Here is a tiny trained network, its code and every weight. The questions are about switching its units off for an input and a class, where a switched-off unit gives its printed mean instead of its output.

import numpy as np


def w(rows, s, z=0):
    codes = np.array(rows[::2]) - 128.0
    scale = np.full(codes.shape[1], s)
    scale[-1] = z or s
    return codes * scale


def norm(h):
    return h / np.sqrt((h * h).mean(-1, keepdims=True) + 1e-5)


def f(y):
    return np.maximum(y, 0)


def log_softmax(a):
    a = a - a.max(-1, keepdims=True)
    return a - np.log(np.exp(a).sum(-1, keepdims=True))


def net(x, mask):
    res = np.array(x, float).reshape(1, 4) / 4 @ E
    u = 0
    for l in range(2):
        y = f(norm(res) @ A[l][:, :-1].T + A[l][:, -1])
        res = res + np.where(mask[u : u + 7], y, B[l][:, -1]) @ B[l][:, :-1]
        u += 7
    return log_softmax(norm(res)[-1] @ U[:, :-1].T + U[:, -1])


A, B = {}, {}
E = w([
[52,203,105,197,137,177,33,181],'x0',
[126,77,133,134,157,191,95,85],'x1',
[122,124,136,133,134,132,134,127],'x2',
[140,187,174,91,255,113,118,140],'x3',
],0.0083)
A[0] = w([
[134,146,142,115,190,124,175,148,48],'L0N1',
[138,220,181,82,217,125,116,83,2],'L0N2',
[95,177,121,149,135,132,73,202,57],'L0N3',
[148,77,163,102,184,223,93,67,52],'L0N4',
[220,87,153,79,125,100,196,111,43],'L0N5',
[118,199,178,106,89,22,202,254,38],'L0N6',
[177,129,138,62,132,72,143,152,16],'L0N7',
],0.0089,0.0041)
B[0] = w([
[135,44,233,62,60,225,68,151,170],'L0N1',
[158,79,232,47,28,96,140,194,211],'L0N2',
[94,78,1,159,183,121,126,142,213],'L0N3',
[219,179,67,172,44,181,133,64,199],'L0N4',
[39,190,44,132,204,112,130,209,254],'L0N5',
[225,102,130,207,102,249,125,27,239],'L0N6',
[81,181,20,75,153,140,143,61,184],'L0N7',
],0.0073,0.007)
A[1] = w([
[188,136,148,91,208,100,130,127,198],'L1N1',
[95,48,80,165,58,122,147,100,228],'L1N2',
[197,179,94,152,160,180,137,48,11],'L1N3',
[89,141,47,75,125,102,120,164,253],'L1N4',
[97,123,109,161,45,86,201,116,119],'L1N5',
[195,30,97,47,166,42,251,25,126],'L1N6',
[57,74,102,2,90,153,131,121,94],'L1N7',
],0.0098,0.0025)
B[1] = w([
[89,54,149,96,86,98,42,125,162],'L1N1',
[152,154,211,74,153,71,157,128,254],'L1N2',
[204,147,145,186,140,131,170,94,201],'L1N3',
[172,88,132,100,254,109,176,57,224],'L1N4',
[129,95,182,67,111,191,32,159,191],'L1N5',
[59,111,69,213,89,132,49,143,234],'L1N6',
[156,174,141,129,206,169,134,153,192],'L1N7',
],0.0094,0.0098)
U = w([
[66,101,68,184,176,122,74,134,143],'0',
[128,77,198,62,96,128,71,136,110],'1',
[177,114,123,209,50,163,102,61,128],'2',
[183,99,150,112,153,136,136,93,254],'3',
[170,146,180,114,141,105,235,129,124],'4',
[77,183,110,119,67,75,156,144,20],'5',
[70,186,99,102,52,92,197,157,22],'6',
[36,175,86,106,7,67,210,133,23],'7',
],0.014,0.007)

Each question gives the input, the list of numbers given to net, and the class t.
The units are the neurons (one row each of A and B). Each row of codes is followed by its name. A weight is (code - 128) times the scale printed after its matrix; where a second scale follows, it is the last column's (A, B and U).
mask holds one flag per neuron, layer by layer. A switched-off neuron (its flag False) gives its mean, the last column of its row in B, instead of its output. The means were averaged over made-up inputs and are rounded, as every weight is.
A unit's drop is (log p(t) with every unit on - log p(t) with that unit switched off) / (log p(t) with every unit on - log p(t) with every unit switched off).
The circuit of an input: a set's keep is (log p(t) with only the set's units on - log p(t) with every unit switched off) / (log p(t) with every unit on - log p(t) with every unit switched off). Starting from the 12 units with the biggest drops (on a tie, the unit counted first), units are removed one at a time, each time the one whose removal leaves the highest keep (on an exact tie, the one counted first), for as long as the keep stays at least 0.8.
units of the circuit, in order: the units of the circuit, biggest drop first
top k neurons: the k neurons with the biggest drops, biggest first
k most important neurons of layer l: the k neurons of layer l with the biggest drops, biggest first
input [7,0,-8,-8], class 1: units of the circuit, in order -> [L1N2 L1N6 L0N6]
input [4,-5,8,-3], class 3: top 2 neurons -> [L1N6 L1N2]
input [-1,7,-1,-1], class 2: units of the circuit, in order -> [L0N4]
input [3,6,4,6], class 1: 2 most important neurons of layer 0 -> [L0N2 L0N6]
input [-7,6,-1,-8], class 1: top 3 neurons -> [L1N5 L1N2 L0N6]
input [-5,4,0,1], class 0: top 2 neurons -> [L0N5 L0N6]
input [-5,-6,4,-4], class 2: 2 most important neurons of layer 1 -> [L1N6 L1N3]
input [4,6,6,7], class 1: units of the circuit, in order -> [L0N2 L1N4]
input [2,6,-4,5], class 2: top 2 neurons -> [L0N4 L1N2]
input [-4,-1,0,8], class 1: 2 most important neurons of layer 0 -> [L0N2 L0N1]
input [2,7,-2,3], class 2: top 2 neurons -> [L0N4 L1N4]
input [4,-1,-5,7], class 1: 3 most important neurons of layer 0 -> [L0N2 L0N5 L0N7]
input [6,4,1,-8], class 1: units of the circuit, in order -> [L0N6 L1N2 L1N6]
input [-5,8,0,7], class 2: units of the circuit, in order -> [L0N4 L1N6]
input [6,-8,3,4], class 2: 2 most important neurons of layer 0 -> [L0N6 L0N5]
input [5,-6,-1,-3], class 2: 2 most important neurons of layer 0 -> [L0N6 L0N5]
input [-8,-7,-8,-8], class 0: units of the circuit, in order -> [L1N6 L0N5]
input [1,1,2,-6], class 1: top 2 neurons -> [L1N5 L0N5]
input [-2,0,2,-3], class 4: top neuron -> [L0N5]
input [-8,-5,-5,3], class 0: top 2 neurons -> [L1N6 L0N5]
input [-8,-6,-8,-5], class 0: top neuron -> [L1N6]
input [-1,4,3,4], class 1: top 3 neurons -> [L0N2 L0N6 L0N1]
input [-4,8,8,5], class 2: units of the circuit, in order -> [L0N4 L1N4]
